Each row has a name. Each piece below is followed by the name of the row it came from, unless a question asks for something else. Each question is about the rows just above it. Places in a row count from 0.

[ 79.0 -75.8 -71.9 -74.2 -81.9 -74.9 -66.3   3.2   3.3  81.3] = Z_472
[-69.7  78.6 -72.3 -89.8 -65.5 -78.7 -42.8  70.7  32.5 -79.8] = Z_359
[-80.0 -75.8 -71.9 -74.2 -81.9 -74.9 -66.3   3.2   3.3  81.3] = Z_473
[-81.4 -41.5  -6.0  68.4  23.7  71.2 -41.4 -63.8 -55.9  68.7] = Z_198
Does one of the named rows hold [-80.0 -75.8 -71.9] side by side, in this order?	yes
Which entry of Z_198 is missing from [-41.4 -55.9  23.7  71.2  68.7  68.4 -63.8 -81.4  -6.0]?	[-41.5]
[-69.7] is at row and place	Z_359, 0
q: [-81.4 -41.5  -6.0  68.4  23.7  71.2 -41.4 -63.8 -55.9  68.7]	Z_198

[-10.4 -17.1  37.1 -17.5 -53.7 -16.4 -19.4 -17.2 -25.9  -3.8 -30.1 -33.5
  13.4 -15.5  -1.1  56.1  18.4 -46.4  43.0  -7.1 -21.6 -24.5  37.3   5.3
   3.7 -13.4 -27.4 -39.2 -46.4 -27.5 -41.9 -38.1 -25.4 -29.2  -9.5 -32.7
  42.9] -> Z_203
[ 23.7  13.9 -34.5  44.0   6.4  54.1  48.5  39.9  28.6   2.8   4.9  -8.8
   7.6 -17.9 -17.5 -12.2  10.9  55.1 -35.9  21.8 -22.7  -1.1 -29.8 -13.0
 -25.0 -19.3  -9.1   5.4  27.1   8.4  44.8  48.9   8.2   1.0  45.0  67.9
 -33.6] -> Z_670
[ -0.7   1.5 -22.3  37.8  30.1  14.8   1.8  -7.9 -13.4 -20.3 -16.5 -14.6
  14.2 -16.4 -18.6 -58.0  -6.3 -31.2 -50.6  28.8   6.8  50.7  -5.9 -20.1
  19.5  36.7  48.1  55.9  55.4  -8.7  44.0  37.6   8.3   1.0 -24.5  70.8
 -36.8] -> Z_965
[-22.8 -19.7  32.9 -16.1 -36.6 -15.3 -18.1 -17.4 -19.3   8.0 -26.2 -36.3
  29.7 -28.5 -23.1  26.1  38.5 -57.2  44.2  10.2   6.0   3.3  55.9   2.0
  37.3  23.3   5.2 -11.6 -22.1  -3.4 -45.3 -61.5 -42.4 -41.2 -27.7 -34.1
  22.0] -> Z_810
Is [ 1.0  8.3 37.6 44.0] printed in one of the named rows, side by side and in this order?	no
q: [-10.4 -17.1  37.1 -17.5 -53.7 -16.4 -19.4 -17.2 -25.9  -3.8 -30.1 -33.5
  13.4 -15.5  -1.1  56.1  18.4 -46.4  43.0  -7.1 -21.6 -24.5  37.3   5.3
   3.7 -13.4 -27.4 -39.2 -46.4 -27.5 -41.9 -38.1 -25.4 -29.2  -9.5 -32.7
  42.9]	Z_203
[-22.8 -19.7  32.9 -16.1 -36.6 -15.3 -18.1 -17.4 -19.3   8.0 -26.2 -36.3
  29.7 -28.5 -23.1  26.1  38.5 -57.2  44.2  10.2   6.0   3.3  55.9   2.0
  37.3  23.3   5.2 -11.6 -22.1  -3.4 -45.3 -61.5 -42.4 -41.2 -27.7 -34.1
  22.0] is in which row?	Z_810
The rest of the row after [8.3 1.0]:	[-24.5  70.8 -36.8]
Does one of the named rows hold [-42.3 -41.2 -27.7] side by side, in this order?	no
After [-46.4  43.0], its row goes on with	[ -7.1 -21.6 -24.5  37.3   5.3   3.7 -13.4 -27.4 -39.2 -46.4 -27.5 -41.9
 -38.1 -25.4 -29.2  -9.5 -32.7  42.9]

[-30.3 -15.6   2.1  11.7  26.6  26.7 -35.3 -20.2  -5.0  39.3   9.6 -13.0
 -14.2 -28.6 -30.4 -26.3 -37.3  34.4 -32.3 -34.0  -7.4   5.7   8.6   1.9
  19.8 -39.7 -30.8 -10.7  -7.9  13.9 -31.0  16.4 -24.4 -15.5 -11.4 -17.7
   1.6   2.0  -1.5] : Z_529
[ 32.5  -9.2 -12.1 -11.4 -26.8 -13.6 -17.1 -24.9  -0.9 -32.4 -20.0  26.4
  36.4 -12.5 -18.5 -11.3 -16.2 -30.1 -13.4 -17.2  22.8  10.0 -15.8 -11.4
 -13.1  37.3 -18.0  35.1  32.9  -4.5 -16.8  -2.6 -11.4  -9.0  37.1  11.6
  24.2  25.0 -11.3] : Z_247
[-39.6 -51.2  42.6  30.4 -58.1  26.9 -67.9 -60.6  39.1 -21.7  41.6 -29.1
 -48.8 -56.9 -67.9 -50.3 -71.1 -50.4 -61.6 -67.5 -16.5  19.2  42.5  39.1
  38.0 -24.0 -66.9 -39.4 -39.8  26.4 -66.1  30.4 -39.9 -48.8 -34.3  51.5
  41.5  43.5  32.6] : Z_553
Where in the named rows is [-39.8]?	Z_553, 28
Which entry of Z_529 is missing from [ 11.7 -13.0 -26.3 -39.7  13.9   8.6 -31.0  39.3  26.7   2.0   2.1  19.8
  -1.5   1.9 -30.3   1.6 -37.3 -17.7 -35.3 -34.0 -32.3 -15.5 -11.4  26.6
 -20.2  -7.9 -24.4 -30.8  34.4 -10.7  -5.0 -28.6 -14.2  -7.4   9.6   5.7
  16.4 -15.6]?	[-30.4]
Shuffled Z_553 with one entry gone: [-34.3 -58.1 -67.5 -66.9 -39.6  41.6 -60.6 -66.1  30.4 -67.9  41.5  43.5
 -39.9 -48.8  19.2 -67.9 -21.7  42.6 -24.0  30.4 -39.8 -56.9  32.6  26.4
  39.1 -51.2 -29.1 -39.4  42.5 -50.3 -61.6  39.1  51.5 -16.5  38.0 -50.4
 -71.1 -48.8], missing	[26.9]
Row and place of [-39.6] in the named rows:	Z_553, 0
[ 32.5  -9.2 -12.1 -11.4 -26.8 -13.6 -17.1 -24.9  -0.9 -32.4 -20.0  26.4
  36.4 -12.5 -18.5 -11.3 -16.2 -30.1 -13.4 -17.2  22.8  10.0 -15.8 -11.4
 -13.1  37.3 -18.0  35.1  32.9  -4.5 -16.8  -2.6 -11.4  -9.0  37.1  11.6
  24.2  25.0 -11.3] is in which row?	Z_247
Does one of the named rows hold [-17.2 -13.4 -30.1 -16.2 -11.3] side by side, in this order?	no
Does one of the named rows hold [ 26.9 -67.9 -60.7] side by side, in this order?	no

[-11.1 -69.1 -28.1 -73.5  87.4  28.0  82.8 -67.6]  Z_600
[ 46.4  32.2 -45.4 -66.7  55.4  14.6  59.6 -76.1]  Z_54
[-14.0 -30.7 -43.6 -83.8  22.9  84.9  25.7  10.1]  Z_536
[ 41.1  39.7 -47.3 -69.7  33.9  33.6 -73.4 -50.5]  Z_33
[-38.2 -76.6 -38.3 -85.3  49.3  77.6  59.8 -20.4]  Z_906
[-19.2 -56.2 -42.8 -76.7  41.6  80.0  35.8   3.2]  Z_161
[-73.5] is at row and place	Z_600, 3
Shuffled Z_906 with one entry gone: [ 59.8 -76.6 -85.3  77.6  49.3 -20.4 -38.2], missing	[-38.3]
Where in the named rows is [-76.6]?	Z_906, 1
[-14.0 -30.7 -43.6 -83.8  22.9  84.9  25.7  10.1] is in which row?	Z_536
q: [ 41.1  39.7 -47.3 -69.7  33.9  33.6 -73.4 -50.5]	Z_33
After [-38.3 -85.3  49.3], its row goes on with	[ 77.6  59.8 -20.4]

[ 25.5  38.4  10.3  16.8 -11.8 -22.1   2.3  25.1  36.7  30.3  32.1  -1.3
  -4.1 -14.1 -13.1 -41.2   7.3  -0.4 -23.5  43.2 -45.3  27.9  26.3 -45.8
  39.7 -26.1  -0.1  47.3  20.6  -5.2 -54.7  16.2  -9.8   8.6 -42.9  19.7
  62.2   7.6  14.1 -11.8  31.8  14.8  12.0 -18.0 -10.5   3.4  24.7 -25.0
  14.2  25.5   6.5  21.6 -15.9] -> Z_62
[ 25.5  38.4  10.3  16.8  47.4 -22.1   2.3  25.1  36.7  30.3  32.1  -1.3
  -4.1 -14.1 -13.1 -41.2   7.3  -0.4 -23.5  43.2 -45.3 -12.1  26.3 -45.8
  39.7 -26.1 -41.5  47.3  20.6  46.9 -54.7  16.2  -9.8   8.6 -42.9  19.7
  62.2   7.6  14.1 -11.8  31.8  -5.8  -1.9 -18.0 -10.5   3.4  24.7 -25.0
  14.2  25.5   6.5  21.6 -15.9] -> Z_571
[-33.3  13.2 -26.3  30.1  -8.5  35.4  -6.5  52.7  -5.7   7.8 -41.2  16.5
   3.6 -40.2 -39.6  46.4   6.2 -20.1   5.2  29.5  -5.7  17.2 -37.8   8.6
 -13.4  35.1  41.0 -24.2  -3.6 -45.0   8.9 -15.0   0.5 -19.4  30.8   8.6
   0.2 -30.6 -62.5  28.0  17.5   5.3   3.6  13.4   0.1  33.7  -5.1 -26.1
   7.3 -11.3  -6.4 -14.5 -22.2] -> Z_67
[ 28.3  14.4  46.6  28.9  12.5 -24.2  29.6  -0.5 -23.6  -9.9 -15.4 -26.1
 -23.3 -18.4 -11.0 -14.7  28.1 -54.8  15.9 -15.2 -37.3  45.6  36.9 -19.0
   3.4 -55.3 -41.0   8.8  -5.3  47.4 -12.5 -12.5   1.5  30.3 -51.8 -15.8
  50.2  -7.9   8.8  10.8   4.3   0.1   4.2  27.4 -13.8  11.8  13.0 -17.2
  21.2  25.7 -19.8  26.6  23.8] -> Z_666
[ -2.3  42.3   0.0  23.6 -10.7  20.7 -11.1  18.7 -38.7  16.3 -43.6   8.7
  18.7 -31.4 -40.7  -5.3   6.3 -20.1  22.3  29.7 -25.4  29.6  -4.7 -19.2
   3.9 -18.4   3.7   5.3  -1.9 -15.9 -85.1  27.5  -7.9  -2.2 -12.4  12.4
  35.0   4.5 -54.1  29.2  35.7  15.5  -2.7  16.0   9.4  44.5  20.0 -34.7
  39.7  32.3 -17.4  40.6 -17.5] -> Z_213
Shuffled Z_67 with one entry gone: [ -5.1  30.8   3.6  -6.5 -15.0  17.2   8.6 -41.2 -19.4  35.1   0.1  29.5
  13.4   5.2 -20.1   8.9 -39.6 -40.2 -24.2  -5.7  33.7 -22.2  28.0   0.5
   3.6  52.7 -13.4  16.5 -11.3   6.2 -45.0  -6.4  30.1 -14.5  17.5   7.3
  -8.5   7.8 -30.6  -5.7   8.6   5.3  41.0 -37.8  46.4 -33.3  -3.6 -26.3
  35.4 -62.5 -26.1  13.2], missing	[0.2]
[ 25.5  38.4  10.3  16.8 -11.8 -22.1   2.3  25.1  36.7  30.3  32.1  -1.3
  -4.1 -14.1 -13.1 -41.2   7.3  -0.4 -23.5  43.2 -45.3  27.9  26.3 -45.8
  39.7 -26.1  -0.1  47.3  20.6  -5.2 -54.7  16.2  -9.8   8.6 -42.9  19.7
  62.2   7.6  14.1 -11.8  31.8  14.8  12.0 -18.0 -10.5   3.4  24.7 -25.0
  14.2  25.5   6.5  21.6 -15.9] is in which row?	Z_62
q: [ -2.3  42.3   0.0  23.6 -10.7  20.7 -11.1  18.7 -38.7  16.3 -43.6   8.7
  18.7 -31.4 -40.7  -5.3   6.3 -20.1  22.3  29.7 -25.4  29.6  -4.7 -19.2
   3.9 -18.4   3.7   5.3  -1.9 -15.9 -85.1  27.5  -7.9  -2.2 -12.4  12.4
  35.0   4.5 -54.1  29.2  35.7  15.5  -2.7  16.0   9.4  44.5  20.0 -34.7
  39.7  32.3 -17.4  40.6 -17.5]	Z_213
Shuffled Z_571 with one entry gone: [-12.1 -45.8  25.5  25.1   7.6 -15.9   6.5  47.4 -45.3  -1.9  16.8 -10.5
  10.3  39.7 -22.1 -14.1   3.4  32.1   2.3  14.2  19.7  36.7  14.1  -1.3
  46.9  24.7 -54.7  31.8 -26.1   7.3  -9.8 -25.0  26.3  20.6  25.5  -0.4
 -41.5 -23.5  43.2 -11.8  16.2  -4.1  -5.8 -41.2  21.6 -42.9  38.4  30.3
   8.6  62.2 -13.1 -18.0], missing	[47.3]
After [  6.2 -20.1], its row goes on with	[  5.2  29.5  -5.7  17.2 -37.8   8.6 -13.4  35.1  41.0 -24.2  -3.6 -45.0
   8.9 -15.0   0.5 -19.4  30.8   8.6   0.2 -30.6 -62.5  28.0  17.5   5.3
   3.6  13.4   0.1  33.7  -5.1 -26.1   7.3 -11.3  -6.4 -14.5 -22.2]
Among the named rows, does one hold [31.8 -5.8] next to each other, in this order?	yes
Which row holds [ 28.3  14.4  46.6  28.9  12.5 -24.2  29.6  -0.5 -23.6  -9.9 -15.4 -26.1
 -23.3 -18.4 -11.0 -14.7  28.1 -54.8  15.9 -15.2 -37.3  45.6  36.9 -19.0
   3.4 -55.3 -41.0   8.8  -5.3  47.4 -12.5 -12.5   1.5  30.3 -51.8 -15.8
  50.2  -7.9   8.8  10.8   4.3   0.1   4.2  27.4 -13.8  11.8  13.0 -17.2
  21.2  25.7 -19.8  26.6  23.8]?	Z_666

[ 43.1  -4.2 -16.3  -8.1   7.8   4.9  44.7  51.8] = Z_741
[-29.6  38.6 -89.4  12.3   5.6  -2.9  -9.6 -17.5] = Z_22
[-50.7  15.8   1.3  12.3  -3.1 -13.8 -47.9 -56.3] = Z_105
q: [-29.6  38.6 -89.4  12.3   5.6  -2.9  -9.6 -17.5]	Z_22
Which entry of Z_22 is missing from [-89.4  -9.6   5.6 -17.5  -2.9  12.3 -29.6]?	[38.6]
Among the named rows, does one hold [-50.7  15.8   1.3  12.3  -3.1] next to each other, in this order?	yes
Is [-8.1  7.8  4.9 44.6 51.8] printed in one of the named rows, side by side and in this order?	no

[ 21.9 -18.6  18.0   8.7] : Z_231
[ 0.3  3.5  3.8 17.0] : Z_444
[ 46.5 -46.6  27.7  15.3] : Z_705
[-31.5  33.2 -19.1  22.3] : Z_152
[ 85.3 -85.7  58.4  -2.9] : Z_96
[ 0.3  3.5  3.8 34.5] : Z_42
Among the named rows, does one hold [ 8.7 18.0] next to each other, in this order?	no
The row with [ 46.5 -46.6  27.7  15.3] is	Z_705

[-48.5  55.6  -1.0 -19.2 -10.0   2.0  -6.1 -39.2  53.4 -13.6  57.0  -2.2
 -35.9 -27.0  55.7  67.1  -4.7  -1.8 -32.5 -47.2  -9.7 -12.5  -5.9 -10.0
 -26.8 -46.8]  Z_314
[-28.8  28.2 -57.7 -50.4 -50.7  46.1 -49.1  40.7  30.7 -44.0  27.4 -43.9
 -62.5 -41.2  25.9  14.4 -52.6  57.3  41.1 -47.3  48.7 -41.0 -28.2 -39.8
  35.0  33.4]  Z_744
[  2.1  31.3  50.8  32.2  59.8 -42.4  49.6 -43.0  -7.2  62.7  20.4  47.5
   1.0 -13.6  29.5   7.2  66.2 -26.2 -19.0  -9.7 -60.5  46.8  -2.0  14.8
  37.4  34.6]  Z_864
[-24.3  22.9  12.3  14.3  -0.8 -18.2  -7.8 -40.5  39.9 -19.4  15.9 -16.6
  20.3   5.5  22.6  56.4  -4.1 -33.4 -43.3  11.5 -10.8 -13.0   6.0 -25.1
 -51.6 -46.4]  Z_592
[ -1.9  31.3  50.8  32.2  59.8 -42.4  49.6 -43.0  -7.2  62.7  20.4  47.5
   1.0 -13.6  29.5   7.2  66.2 -26.2 -19.0  -9.7 -60.5  46.8  -2.0  50.6
 -30.7 -27.3]  Z_167
[ 36.5 -46.2   7.8  22.4  10.4  -7.5  14.9  25.3 -41.5  12.7 -41.3  21.6
  28.5  27.4 -44.3 -59.0  19.0  12.4  39.5  23.8   6.2  11.3   4.6  32.7
  43.6  51.2]  Z_26
Does one of the named rows hold [-26.2 -19.0] side by side, in this order?	yes
Row and place of [2.0] in the named rows:	Z_314, 5

[-0.1 42.7 72.2 73.1 72.8] : Z_915
[ 0.3  1.6 72.5 73.7 74.1] : Z_57
[ 1.6 -0.6  0.9 68.0 74.2] : Z_923
[-0.3  0.1 70.5 73.2 72.2] : Z_70
[-0.3 -0.6  0.8 72.5 72.4] : Z_802
Go on from [-0.6  0.9] to the end of its row.	[68.0 74.2]
Z_802 without one entry, shuffled: [-0.6 -0.3  0.8 72.4]. Gone:	[72.5]

[-18.5 -13.9  33.8 -14.0  -8.8  22.0  38.1  -2.4 -11.8  -2.4  62.8] -> Z_671
[-18.7   7.0  -3.5 -21.2 -11.3 -11.2  23.4  16.5   7.3  60.6 -69.8] -> Z_680
[ -4.7 -34.9  -1.8   2.6   1.2 -31.6  23.3  16.5  -9.7  86.0 -27.3] -> Z_135
[-18.5  46.6  33.8 -14.0  -8.8  22.0  34.6  10.1 -24.2  24.5 -12.5] -> Z_500
[-14.2  68.3 -29.1  -1.8  11.7   6.9 -41.9 -20.1  29.8 -88.8   8.5] -> Z_447
[7.0] is at row and place	Z_680, 1
Shuffled Z_671 with one entry gone: [-13.9  38.1 -11.8  22.0  62.8  -2.4  -2.4  -8.8  33.8 -18.5], missing	[-14.0]
The rest of the row after [23.4 16.5]:	[  7.3  60.6 -69.8]

